Below are the code and all the weights of a small trained network. Each question names an input and a target symbol and asks about switching units off, where a switched-off unit gives its printed mean instead of its output.

import numpy as np


def w(rows, s, z=0):
    codes = np.array(rows[::2]) - 128.0
    scale = np.full(codes.shape[1], s)
    scale[-1] = z or s
    return codes * scale


def norm(h):
    return h / np.sqrt((h * h).mean(-1, keepdims=True) + 1e-5)


def f(y):
    return y / 2 * (1 + np.tanh(0.7978845608 * (y + 0.044715 * y**3)))


def softmax(a):
    e = np.exp(a - a.max(-1, keepdims=True))
    return e / e.sum(-1, keepdims=True)


def log_softmax(a):
    a = a - a.max(-1, keepdims=True)
    return a - np.log(np.exp(a).sum(-1, keepdims=True))


def net(x, mask):
    ids = ['βγεζηθλμξπω'.index(c) for c in x.split()]
    T = len(ids)
    res = E[ids] + P[:T]
    u = 0
    for l in range(2):
        q, k, v = (norm(res) @ M[l].T for M in (Q, K, V))
        z = softmax(np.where(np.tri(T) > 0, q @ k.T / 2**0.5, -1e9)) @ v
        res = res + np.where(mask[u], z, O[l][:, -1]) @ O[l][:, :-1]
        u += 1
        y = f(norm(res) @ A[l][:, :-1].T + A[l][:, -1])
        res = res + np.where(mask[u : u + 16], y, B[l][:, -1]) @ B[l][:, :-1]
        u += 16
    return log_softmax(norm(res)[-1] @ U[:, :-1].T + U[:, -1])


Q, K, V, O, A, B = {}, {}, {}, {}, {}, {}
E = w([
[98,178,115,158,179,146],'β',
[127,95,178,166,112,128],'γ',
[163,200,173,165,101,97],'ε',
[113,153,116,142,18,139],'ζ',
[190,85,80,153,117,107],'η',
[57,122,7,101,129,144],'θ',
[241,215,75,137,199,50],'λ',
[130,103,157,58,125,112],'μ',
[46,122,145,87,151,81],'ξ',
[114,97,163,165,125,131],'π',
[81,108,109,172,152,201],'ω',
],0.018)
P = w([
[170,74,247,232,244,3],'0',
[159,124,227,223,138,29],'1',
[155,126,215,200,96,48],'2',
[151,124,210,173,76,72],'3',
[141,132,206,160,66,94],'4',
[139,143,207,139,58,111],'5',
[131,155,210,116,53,131],'6',
[126,160,226,77,42,159],'7',
[129,168,236,35,22,157],'8',
[135,173,201,52,64,199],'9',
],0.0037)
Q[0] = w([
[127,73,126,178,160,237],'L0H0',
[100,84,69,2,182,147],'L0H0',
],0.0057)
K[0] = w([
[201,254,107,107,54,162],'L0H0',
[116,119,160,12,144,2],'L0H0',
],0.0055)
V[0] = w([
[120,205,121,222,120,136],'L0H0',
[71,144,129,159,141,2],'L0H0',
],0.0051)
O[0] = w([
[237,168,200,56,185,115,251],'L0H0',
[223,82,2,72,130,162,240],'L0H0',
],0.0057,0.0022)
A[0] = w([
[208,146,111,83,123,139,67],'L0N0',
[118,86,161,151,169,68,97],'L0N1',
[123,185,101,198,150,117,152],'L0N2',
[94,124,194,180,87,147,61],'L0N3',
[90,100,142,73,157,160,111],'L0N4',
[191,202,203,148,153,118,105],'L0N5',
[129,47,148,166,84,128,29],'L0N6',
[235,109,82,185,98,68,126],'L0N7',
[201,58,169,95,115,111,6],'L0N8',
[100,102,144,137,2,145,66],'L0N9',
[132,99,190,149,81,226,151],'L0N10',
[216,150,114,75,151,76,90],'L0N11',
[154,148,95,122,117,68,72],'L0N12',
[185,139,151,84,151,134,77],'L0N13',
[70,132,99,185,97,117,57],'L0N14',
[118,117,52,80,70,114,132],'L0N15',
],0.0087,0.0026)
B[0] = w([
[109,96,183,199,145,109,137],'L0N0',
[50,146,155,79,208,101,152],'L0N1',
[169,90,37,67,103,87,165],'L0N2',
[92,107,73,84,162,70,184],'L0N3',
[212,68,139,178,91,130,169],'L0N4',
[115,128,63,73,53,178,224],'L0N5',
[41,135,63,86,187,128,145],'L0N6',
[160,5,92,109,93,127,187],'L0N7',
[72,85,145,83,241,108,153],'L0N8',
[152,217,2,75,174,79,161],'L0N9',
[71,149,72,104,70,36,254],'L0N10',
[107,92,165,221,170,151,169],'L0N11',
[192,128,62,188,163,181,138],'L0N12',
[63,95,155,146,124,103,136],'L0N13',
[58,118,156,113,167,108,128],'L0N14',
[223,175,38,175,154,170,160],'L0N15',
],0.0046,0.0054)
Q[1] = w([
[33,33,134,56,158,174],'L1H0',
[29,222,27,125,18,253],'L1H0',
],0.006)
K[1] = w([
[107,105,245,1,65,46],'L1H0',
[22,255,127,33,18,174],'L1H0',
],0.0055)
V[1] = w([
[184,248,214,54,213,2],'L1H0',
[192,225,95,67,174,231],'L1H0',
],0.0043)
O[1] = w([
[151,148,160,79,2,39,78],'L1H0',
[21,201,105,189,202,6,2],'L1H0',
],0.0065,0.0021)
A[1] = w([
[133,132,54,174,93,151,1],'L1N0',
[153,137,171,213,3,121,74],'L1N1',
[101,2,213,143,166,180,148],'L1N2',
[164,93,63,183,125,202,17],'L1N3',
[215,194,141,175,187,112,2],'L1N4',
[61,208,144,110,126,96,148],'L1N5',
[143,185,215,100,107,34,188],'L1N6',
[185,40,220,122,177,127,102],'L1N7',
[156,222,64,149,92,153,91],'L1N8',
[170,133,203,136,102,143,119],'L1N9',
[105,58,173,250,181,166,169],'L1N10',
[87,163,8,146,140,156,85],'L1N11',
[58,94,224,166,143,17,131],'L1N12',
[96,197,130,121,174,71,67],'L1N13',
[92,158,112,102,196,42,192],'L1N14',
[102,163,164,228,153,227,120],'L1N15',
],0.008,0.0039)
B[1] = w([
[142,151,136,176,185,105,147],'L1N0',
[46,67,248,146,52,44,184],'L1N1',
[97,193,149,94,194,129,253],'L1N2',
[75,127,218,121,162,195,193],'L1N3',
[185,188,109,94,130,145,136],'L1N4',
[158,93,150,96,159,125,174],'L1N5',
[110,137,99,186,169,191,242],'L1N6',
[39,179,190,154,128,71,192],'L1N7',
[2,126,194,165,146,154,203],'L1N8',
[93,79,103,152,180,89,145],'L1N9',
[139,199,128,110,41,200,217],'L1N10',
[85,138,188,150,152,48,241],'L1N11',
[112,180,185,110,254,13,163],'L1N12',
[59,93,214,84,149,117,124],'L1N13',
[155,120,167,42,116,148,191],'L1N14',
[130,189,144,126,102,174,207],'L1N15',
],0.0068,0.0039)
U = w([
[132,117,192,46,235,61,91],'β',
[159,60,52,18,44,152,186],'γ',
[160,69,181,213,78,74,216],'ε',
[98,216,28,140,58,32,38],'ζ',
[162,11,103,164,183,191,157],'η',
[68,82,2,203,203,133,126],'θ',
[238,163,85,175,147,108,254],'λ',
[110,109,79,141,112,131,62],'μ',
[108,82,93,134,104,145,77],'ξ',
[126,96,95,125,114,139,21],'π',
[158,242,119,127,122,228,166],'ω',
],0.0074,0.0033)

Each question gives the input, a string of symbols that net reads in full, and the target symbol t.
The units are the heads (2 rows each of Q, K, V and O) and the neurons (one row each of A and B). Each row of codes is followed by its name. A weight is (code - 128) times the scale printed after its matrix; where a second scale follows, it is the last column's (O, A, B and U).
mask holds one flag per unit, layer by layer, with each layer's heads first. A switched-off unit (its flag False) gives its mean, the last column of its rows in O or B, instead of its output. The means were averaged over made-up inputs and are rounded, as every weight is.
A unit's drop is (log p(t) with every unit on - log p(t) with that unit switched off) / (log p(t) with every unit on - log p(t) with every unit switched off).
The circuit of an input: a set's keep is (log p(t) with only the set's units on - log p(t) with every unit switched off) / (log p(t) with every unit on - log p(t) with every unit switched off). Starting from the 12 units with the biggest drops (on a tie, the unit counted first), units are removed one at a time, each time the one whose removal leaves the highest keep (on an exact tie, the one counted first), for as long as the keep stays at least 0.8.
units of the circuit, in order: the units of the circuit, biggest drop first
unit that matters most: the unit with the biggest drop
top k neurons: the k neurons with the biggest drops, biggest first
k most important neurons of layer l: the k neurons of layer l with the biggest drops, biggest first
input λ ε π γ ζ β ω π ω γ, target γ: units of the circuit, in order : L1N11, L0N10, L1N8
input ζ λ ω, target ω: top 2 neurons : L0N7, L1N10
input ξ ω ξ θ ω ω ω ξ, target γ: top 2 neurons : L0N5, L0N7
input ω ε ε ω, target ε: top 2 neurons : L0N5, L0N10
input ω γ ξ γ ω ε ω ξ θ, target θ: unit that matters most : L0N15
input μ π ε ω μ η ω γ, target β: units of the circuit, in order : L1N12, L0N8
input ω π μ ξ β, target β: top 2 neurons : L1N14, L1N5
input ω ξ ω ω ξ ω γ ω, target γ: units of the circuit, in order : L1H0, L1N6
input ε ε λ ε ω β ω, target β: top 3 neurons : L0N5, L0N10, L0N4
input ε ω ε, target ω: units of the circuit, in order : L1H0, L0N5
input ω ζ ω μ ω ε μ ω, target ε: top 2 neurons : L0N5, L0N9
input ω γ β θ ξ ξ γ, target γ: top 2 neurons : L0N5, L0N9
input ξ ω β ω, target β: top 2 neurons : L0N5, L0N7
input β ξ ε μ μ ω ε η, target η: 3 most important neurons of layer 0 : L0N7, L0N8, L0N11
input ξ ω β ξ μ ε μ ω θ, target θ: unit that matters most : L0N10
input ξ ω λ ε, target ε: top 2 neurons : L1N1, L0N5
input ξ ε ξ μ θ ω ε ζ, target ζ: top 2 neurons : L0N9, L1N3
input ξ μ ε ω ω ω, target ω: top 2 neurons : L1N10, L1N15
input ω ω ξ ω ω ω λ ω ξ, target γ: 2 most important neurons of layer 0 : L0N15, L0N4
input ε ω ζ β, target β: unit that matters most : L1H0
input ω μ μ, target γ: 2 most important neurons of layer 0 : L0N9, L0N15
